Below are the code and all the weights of a small trained network. Each question names an input and a class and asks about switching units off, where a switched-off unit gives its printed mean instead of its output.

import numpy as np


def w(rows, s, z=0):
    codes = np.array(rows[::2]) - 128.0
    scale = np.full(codes.shape[1], s)
    scale[-1] = z or s
    return codes * scale


def f(y):
    return np.maximum(y, 0)


def log_softmax(a):
    a = a - a.max(-1, keepdims=True)
    return a - np.log(np.exp(a).sum(-1, keepdims=True))


def net(x, mask):
    res = np.array(x, float).reshape(1, 8) / 4 @ E
    y = f(res @ A[0][:, :-1].T + A[0][:, -1])
    res = res + np.where(mask, y, B[0][:, -1]) @ B[0][:, :-1]
    return log_softmax(res[-1] @ U[:, :-1].T + U[:, -1])


A, B = {}, {}
E = w([
[73,99,132,121,162,142,127,130,173,144,130,134],'x0',
[153,102,134,161,143,130,127,131,148,144,105,156],'x1',
[100,144,83,128,138,110,125,108,108,116,115,114],'x2',
[130,124,100,133,119,141,126,111,122,108,143,112],'x3',
[112,80,142,133,153,146,111,127,157,156,151,118],'x4',
[161,127,248,103,125,22,102,2,244,39,131,51],'x5',
[119,103,91,126,147,136,138,115,159,130,122,141],'x6',
[53,15,73,51,36,111,8,225,65,27,36,209],'x7',
],0.0086)
A[0] = w([
[166,37,160,86,89,29,28,65,193,68,89,101,130],'n0',
[92,124,104,112,92,206,69,208,70,216,148,172,210],'n1',
[156,205,83,188,216,175,202,159,73,198,217,153,254],'n2',
[160,204,163,186,224,158,254,44,144,191,160,68,254],'n3',
[175,175,178,146,163,45,147,40,224,84,146,55,134],'n4',
[143,117,191,104,125,74,69,34,187,60,95,102,121],'n5',
[130,217,151,157,210,196,155,90,97,185,153,120,198],'n6',
],0.0092,0.0055)
B[0] = w([
[96,200,163,100,152,113,89,103,86,10,141,118,202],'n0',
[172,120,64,122,146,161,91,180,95,143,58,135,193],'n1',
[176,125,76,89,208,195,142,174,149,231,134,122,214],'n2',
[166,128,90,203,108,111,177,87,203,176,185,45,252],'n3',
[122,65,188,191,62,69,166,47,197,133,171,75,219],'n4',
[53,147,250,114,136,64,115,106,154,63,153,148,196],'n5',
[185,146,117,128,177,143,167,112,187,190,146,102,196],'n6',
],0.012,0.027)
U = w([
[195,219,86,104,201,202,235,146,158,255,194,99,173],'0',
[142,102,190,204,64,71,222,63,188,167,198,74,3],'1',
[132,73,44,82,94,190,43,216,6,130,68,208,243],'2',
[76,125,212,59,129,77,67,120,101,38,129,182,44],'3',
],0.0097,0.0055)

Each question gives the input, the list of numbers given to net, and the class t.
The units are the neurons (one row each of A and B). Each row of codes is followed by its name. A weight is (code - 128) times the scale printed after its matrix; where a second scale follows, it is the last column's (A, B and U).
mask holds one flag per neuron, in row order. A switched-off neuron (its flag False) gives its mean, the last column of its row in B, instead of its output. The means were averaged over made-up inputs and are rounded, as every weight is.
A unit's drop is (log p(t) with every unit on - log p(t) with that unit switched off) / (log p(t) with every unit on - log p(t) with every unit switched off).
The circuit of an input: a set's keep is (log p(t) with only the set's units on - log p(t) with every unit switched off) / (log p(t) with every unit on - log p(t) with every unit switched off). Starting from all 7 units, units are removed one at a time, each time the one whose removal leaves the highest keep (on an exact tie, the one counted first), for as long as the keep stays at least 0.8.
circuit, biggest first: the units of the circuit, biggest drop first
most important unit: the unit with the biggest drop
top k neurons: the k neurons with the biggest drops, biggest first
drop of u: that unit's drop, to one decimal
input [-7,6,1,2,-5,-7,8,1], class 2: most important unit : n3
input [-1,0,1,5,3,-8,2,1], class 2: circuit, biggest first : n3, n1
input [-4,-4,-1,-5,2,6,6,1], class 3: circuit, biggest first : n3, n0
input [7,-2,4,6,6,7,8,1], class 3: top 3 neurons : n0, n3, n5
input [-8,6,6,-8,-6,0,1,1], class 2: circuit, biggest first : n3, n4
input [5,2,2,7,2,0,6,-5], class 0: top 3 neurons : n2, n5, n6
input [3,0,-2,-3,7,0,4,-7], class 0: top 2 neurons : n2, n6
input [-2,1,3,5,-4,0,0,-1], class 0: top 2 neurons : n4, n5
input [5,4,-3,4,-6,1,3,1], class 3: top 3 neurons : n3, n4, n2
input [8,-1,4,2,3,-2,7,2], class 2: drop of n3 : 0.2
input [6,-7,1,2,-5,3,6,4], class 3: drop of n6 : 0.0
input [4,3,-2,-4,1,1,-4,4], class 3: drop of n2 : 0.1
input [-7,-5,4,1,0,4,-6,1], class 3: drop of n3 : 0.6
input [6,5,-4,-4,6,1,0,5], class 3: top neuron : n2
